Below is a small trained network, with its code and all its weights. Each question gives an input and a class and asks what happens when units are switched off, that is, made to give their printed mean instead of their output.

import numpy as np


def w(rows, s, z=0):
    codes = np.array(rows[::2]) - 128.0
    scale = np.full(codes.shape[1], s)
    scale[-1] = z or s
    return codes * scale


def f(y):
    return y / 2 * (1 + np.tanh(0.7978845608 * (y + 0.044715 * y**3)))


def log_softmax(a):
    a = a - a.max(-1, keepdims=True)
    return a - np.log(np.exp(a).sum(-1, keepdims=True))


def net(x, mask):
    res = np.array(x, float).reshape(1, 8) / 4 @ E
    y = f(res @ A[0][:, :-1].T + A[0][:, -1])
    res = res + np.where(mask, y, B[0][:, -1]) @ B[0][:, :-1]
    return log_softmax(res[-1] @ U[:, :-1].T + U[:, -1])


A, B = {}, {}
E = w([
[159,103,181,110,92,88,91,174,150,108],'x0',
[90,177,153,166,89,85,114,187,111,61],'x1',
[254,100,180,180,59,140,49,95,90,184],'x2',
[150,77,127,45,155,81,121,64,155,93],'x3',
[131,93,87,69,117,68,66,188,105,127],'x4',
[170,158,92,125,163,228,172,200,81,116],'x5',
[114,136,74,146,96,146,92,119,60,191],'x6',
[148,120,98,174,218,75,76,183,150,116],'x7',
],0.014)
A[0] = w([
[113,89,109,62,145,87,122,161,117,32,84],'N1',
[101,142,127,209,186,142,116,154,197,114,74],'N2',
[93,97,58,146,109,58,149,141,70,153,17],'N3',
[138,32,91,157,51,146,151,117,58,106,242],'N4',
[113,104,184,139,74,169,133,150,143,122,214],'N5',
[188,115,122,182,78,181,84,110,51,133,68],'N6',
[213,96,74,97,174,132,55,182,229,193,105],'N7',
[145,105,47,197,102,123,153,137,107,162,254],'N8',
[165,69,142,117,115,107,87,9,193,129,72],'N9',
],0.011,0.0047)
B[0] = w([
[174,178,40,24,181,113,121,238,241,117,229],'N1',
[130,145,86,212,186,107,143,90,135,64,193],'N2',
[71,109,95,100,141,96,48,97,105,167,175],'N3',
[148,198,88,115,93,149,101,99,162,167,212],'N4',
[121,124,147,160,43,120,195,182,133,102,195],'N5',
[216,176,134,143,113,193,75,136,110,145,252],'N6',
[117,19,167,115,139,134,206,152,8,96,242],'N7',
[66,98,130,133,180,151,14,95,85,113,207],'N8',
[166,94,192,84,126,53,131,2,198,182,252],'N9',
],0.01,0.016)
U = w([
[167,155,197,234,40,18,56,226,122,85,80],'0',
[156,61,134,140,193,128,176,144,54,131,14],'1',
[28,133,72,162,103,58,30,142,70,220,35],'2',
[192,92,181,115,101,40,137,23,187,152,137],'3',
[114,165,105,72,186,76,131,206,175,78,253],'4',
[232,177,105,185,92,213,79,89,58,181,21],'5',
[26,199,144,100,57,221,233,89,168,136,215],'6',
[107,167,123,246,223,118,165,101,156,88,112],'7',
],0.013,0.005)

Each question gives the input, the list of numbers given to net, and the class t.
The units are the neurons (one row each of A and B). Each row of codes is followed by its name. A weight is (code - 128) times the scale printed after its matrix; where a second scale follows, it is the last column's (A, B and U).
mask holds one flag per neuron, in row order. A switched-off neuron (its flag False) gives its mean, the last column of its row in B, instead of its output. The means were averaged over made-up inputs and are rounded, as every weight is.
A unit's drop is (log p(t) with every unit on - log p(t) with that unit switched off) / (log p(t) with every unit on - log p(t) with every unit switched off).
The circuit of an input: a set's keep is (log p(t) with only the set's units on - log p(t) with every unit switched off) / (log p(t) with every unit on - log p(t) with every unit switched off). Starting from all 9 units, units are removed one at a time, each time the one whose removal leaves the highest keep (on an exact tie, the one counted first), for as long as the keep stays at least 0.8.
circuit, biggest first: the units of the circuit, biggest drop first
top k neurons: the k neurons with the biggest drops, biggest first
drop when u is switched off: that unit's drop, to one decimal
input [-3,2,3,0,-4,-7,8,3], class 2: top 3 neurons : N8, N3, N2
input [3,0,1,-3,2,1,-8,-3], class 0: circuit, biggest first : N5
input [-8,-4,-7,-2,-7,1,7,-2], class 2: circuit, biggest first : N8, N5
input [-3,3,5,-4,-7,6,-5,6], class 7: top 2 neurons : N2, N4
input [-3,8,-5,2,1,1,6,-2], class 2: top 3 neurons : N3, N2, N5
input [8,0,5,3,-1,7,-6,-6], class 5: top 2 neurons : N6, N4
input [3,3,4,4,6,-3,2,6], class 3: top 2 neurons : N9, N8
input [-2,7,-3,-8,-4,3,-1,-1], class 7: drop when N2 is switched off : 0.6
input [4,7,-6,-4,-5,8,4,1], class 7: drop when N2 is switched off : 0.1
input [-8,6,-7,-3,-1,-8,3,-6], class 2: drop when N3 is switched off : 0.8
